Below are the code and all the weights of a small trained network. Each question names an input and a class and asks about switching units off, where a switched-off unit gives its printed mean instead of its output.

import numpy as np


def w(rows, s, z=0):
    codes = np.array(rows[::2]) - 128.0
    scale = np.full(codes.shape[1], s)
    scale[-1] = z or s
    return codes * scale


def norm(h):
    return h / np.sqrt((h * h).mean(-1, keepdims=True) + 1e-5)


def f(y):
    return y / 2 * (1 + np.tanh(0.7978845608 * (y + 0.044715 * y**3)))


def log_softmax(a):
    a = a - a.max(-1, keepdims=True)
    return a - np.log(np.exp(a).sum(-1, keepdims=True))


def net(x, mask):
    res = np.array(x, float).reshape(1, 6) / 4 @ E
    u = 0
    for l in range(3):
        y = f(norm(res) @ A[l][:, :-1].T + A[l][:, -1])
        res = res + np.where(mask[u : u + 10], y, B[l][:, -1]) @ B[l][:, :-1]
        u += 10
    return log_softmax(norm(res)[-1] @ U[:, :-1].T + U[:, -1])


A, B = {}, {}
E = w([
[129,130,140,122,130,130,135,129,117,132,128,127],'x0',
[133,66,111,149,46,97,208,108,150,198,141,71],'x1',
[125,127,128,128,133,129,128,126,126,126,126,123],'x2',
[41,123,111,195,125,211,171,107,106,176,35,180],'x3',
[127,127,121,134,126,123,131,132,133,119,130,136],'x4',
[189,72,180,41,139,175,161,70,250,114,77,180],'x5',
],0.022)
A[0] = w([
[89,148,107,165,125,88,109,150,119,127,134,121,254],'L0N0',
[187,78,164,31,125,173,155,74,252,131,66,193,176],'L0N1',
[90,112,166,138,120,166,150,100,134,156,70,187,52],'L0N2',
[146,68,132,152,22,78,215,99,133,201,123,60,182],'L0N3',
[129,146,179,105,168,169,60,168,104,133,128,110,58],'L0N4',
[179,117,144,116,127,148,156,77,206,166,122,123,52],'L0N5',
[13,119,118,211,127,231,169,109,122,183,3,189,170],'L0N6',
[93,81,155,155,122,120,122,125,142,127,93,126,109],'L0N7',
[123,61,113,148,43,94,230,113,165,206,148,33,177],'L0N8',
[149,121,125,111,97,96,132,91,117,153,185,72,15],'L0N9',
],0.014,0.0097)
B[0] = w([
[142,159,148,93,120,104,105,151,53,174,146,116,192],'L0N0',
[177,143,164,32,141,84,160,65,197,101,80,157,252],'L0N1',
[137,162,183,144,124,160,154,167,138,85,116,100,166],'L0N2',
[169,77,112,141,45,134,165,134,108,120,183,94,222],'L0N3',
[170,94,119,114,82,127,116,136,124,122,117,137,146],'L0N4',
[176,118,65,124,123,100,138,193,129,141,113,160,168],'L0N5',
[37,130,90,152,117,250,156,142,86,125,88,159,255],'L0N6',
[120,145,120,138,140,139,129,107,129,127,134,124,140],'L0N7',
[135,70,118,115,16,120,118,121,115,130,144,92,227],'L0N8',
[139,157,112,137,148,121,160,185,138,124,163,102,148],'L0N9',
],0.019,0.025)
A[1] = w([
[123,210,139,94,255,138,121,109,171,109,88,153,105],'L1N0',
[185,126,135,88,131,7,78,92,124,148,168,117,176],'L1N1',
[136,99,112,157,94,117,119,108,149,106,178,114,81],'L1N2',
[131,123,159,110,214,176,81,123,160,145,121,153,49],'L1N3',
[78,133,135,184,198,160,62,144,107,117,130,158,24],'L1N4',
[128,133,119,139,116,157,76,182,54,125,164,129,141],'L1N5',
[61,89,111,204,115,120,103,75,123,176,141,106,8],'L1N6',
[98,93,114,225,133,135,137,155,129,98,178,76,63],'L1N7',
[79,221,142,124,219,134,126,169,101,174,90,154,93],'L1N8',
[168,170,154,134,232,41,81,120,122,166,116,142,77],'L1N9',
],0.021,0.014)
B[1] = w([
[119,214,227,124,180,94,123,118,117,45,98,243,171],'L1N0',
[111,99,159,156,189,23,50,140,130,130,146,107,255],'L1N1',
[115,197,127,115,169,107,109,129,119,185,108,116,156],'L1N2',
[140,140,178,154,94,155,205,52,157,91,110,174,136],'L1N3',
[104,168,102,85,185,114,177,185,120,255,153,116,150],'L1N4',
[86,104,78,192,135,162,85,178,153,137,189,126,246],'L1N5',
[68,96,67,187,18,134,128,83,47,28,189,163,135],'L1N6',
[92,182,135,79,99,112,124,160,28,200,125,55,150],'L1N7',
[157,221,137,131,237,97,145,151,192,169,124,192,181],'L1N8',
[120,86,226,171,101,141,5,166,163,9,104,146,164],'L1N9',
],0.017,0.021)
A[2] = w([
[140,77,153,160,140,69,4,109,101,127,176,82,41],'L2N0',
[75,141,167,207,235,175,60,134,151,129,115,166,2],'L2N1',
[178,111,157,107,102,203,200,23,163,179,48,128,30],'L2N2',
[174,118,111,70,97,153,220,63,118,129,35,208,38],'L2N3',
[228,79,202,75,117,59,148,48,246,111,148,123,38],'L2N4',
[209,70,74,63,33,144,173,141,107,195,147,92,115],'L2N5',
[142,56,165,107,112,154,207,31,184,152,78,130,20],'L2N6',
[119,189,186,88,180,138,99,44,120,63,71,180,23],'L2N7',
[242,137,119,53,147,45,120,87,173,79,144,123,88],'L2N8',
[72,153,106,145,130,202,192,112,25,118,69,161,17],'L2N9',
],0.017,0.0074)
B[2] = w([
[224,156,224,185,84,156,194,114,189,90,90,168,235],'L2N0',
[163,87,54,121,184,126,73,197,184,52,159,230,209],'L2N1',
[98,48,81,135,92,218,224,160,164,59,55,60,196],'L2N2',
[212,138,203,184,74,194,228,176,138,92,120,62,223],'L2N3',
[80,44,16,87,192,99,33,80,82,204,189,160,251],'L2N4',
[98,199,177,128,245,136,117,85,164,113,73,189,253],'L2N5',
[139,45,6,196,57,154,193,231,119,67,105,26,195],'L2N6',
[108,226,238,130,166,114,146,114,114,129,107,125,196],'L2N7',
[45,128,103,142,141,160,42,82,70,195,157,140,227],'L2N8',
[225,128,178,96,137,40,129,76,157,186,164,73,219],'L2N9',
],0.018)
U = w([
[200,162,161,237,130,134,40,198,209,44,189,203,210],'0',
[74,221,40,176,239,201,92,204,124,208,171,196,21],'1',
[154,159,216,35,227,22,28,36,179,56,82,191,17],'2',
[150,233,204,75,207,216,235,68,211,38,25,186,96],'3',
[226,191,218,201,56,23,141,175,91,190,218,14,140],'4',
[24,151,38,216,18,217,133,115,5,212,197,63,57],'5',
[203,27,20,28,140,22,66,46,177,212,211,46,253],'6',
[165,38,45,92,36,203,243,141,178,62,48,21,162],'7',
],0.023,0.0052)

Each question gives the input, the list of numbers given to net, and the class t.
The units are the neurons (one row each of A and B). Each row of codes is followed by its name. A weight is (code - 128) times the scale printed after its matrix; where a second scale follows, it is the last column's (A, B and U).
mask holds one flag per neuron, layer by layer. A switched-off neuron (its flag False) gives its mean, the last column of its row in B, instead of its output. The means were averaged over made-up inputs and are rounded, as every weight is.
A unit's drop is (log p(t) with every unit on - log p(t) with that unit switched off) / (log p(t) with every unit on - log p(t) with every unit switched off).
unit that matters most: the unit with the biggest drop
k most important neurons: the k neurons with the biggest drops, biggest first
top k neurons in layer l: the k neurons of layer l with the biggest drops, biggest first
drop of u: that unit's drop, to one decimal
input [8,0,1,-2,-2,2], class 2: 3 most important neurons => [L0N6; L0N8; L0N3]
input [-1,-1,-1,-7,-7,4], class 2: unit that matters most => L0N8
input [-5,5,-4,-4,6,-2], class 4: 2 most important neurons => [L0N6; L0N1]
input [-7,0,-2,-6,8,5], class 2: 2 most important neurons => [L0N3; L0N8]
input [8,-1,-6,1,4,-6], class 1: top 3 neurons in layer 0 => [L0N8; L0N1; L0N3]
input [-2,6,-1,0,-5,-3], class 4: 3 most important neurons => [L0N6; L0N1; L2N4]
input [-6,3,2,-2,8,-1], class 4: 2 most important neurons => [L0N6; L0N1]
input [0,1,2,3,7,8], class 7: top 3 neurons in layer 2 => [L2N6; L2N2; L2N5]
input [0,-3,4,7,-8,0], class 1: 2 most important neurons => [L0N1; L0N6]
input [-8,-1,5,-1,8,1], class 2: top 3 neurons in layer 0 => [L0N6; L0N8; L0N3]
input [2,0,-8,0,-5,8], class 2: 4 most important neurons => [L0N6; L0N1; L1N0; L0N8]
input [6,3,-8,1,-5,7], class 7: 2 most important neurons => [L2N2; L2N3]
input [-4,-1,-8,-5,7,7], class 2: 4 most important neurons => [L0N6; L0N8; L0N3; L1N0]
input [-7,-5,-8,-6,3,1], class 2: 2 most important neurons => [L0N6; L0N3]
input [-4,4,-2,-6,8,1], class 6: most important neuron => [L0N6]
input [4,2,-5,-6,-3,1], class 6: 2 most important neurons => [L0N6; L2N4]
input [3,1,-3,-8,8,4], class 6: 2 most important neurons => [L2N4; L2N5]
input [5,-2,6,4,4,-3], class 1: 2 most important neurons => [L0N1; L0N8]
input [-4,-8,-4,2,3,-1], class 1: drop of L0N1 => 2.7
input [6,-7,-3,-2,-3,8], class 2: drop of L0N6 => 4.1
input [5,4,3,-2,3,6], class 6: drop of L0N6 => 0.9
input [-5,-7,5,-5,5,3], class 2: drop of L0N6 => 2.9
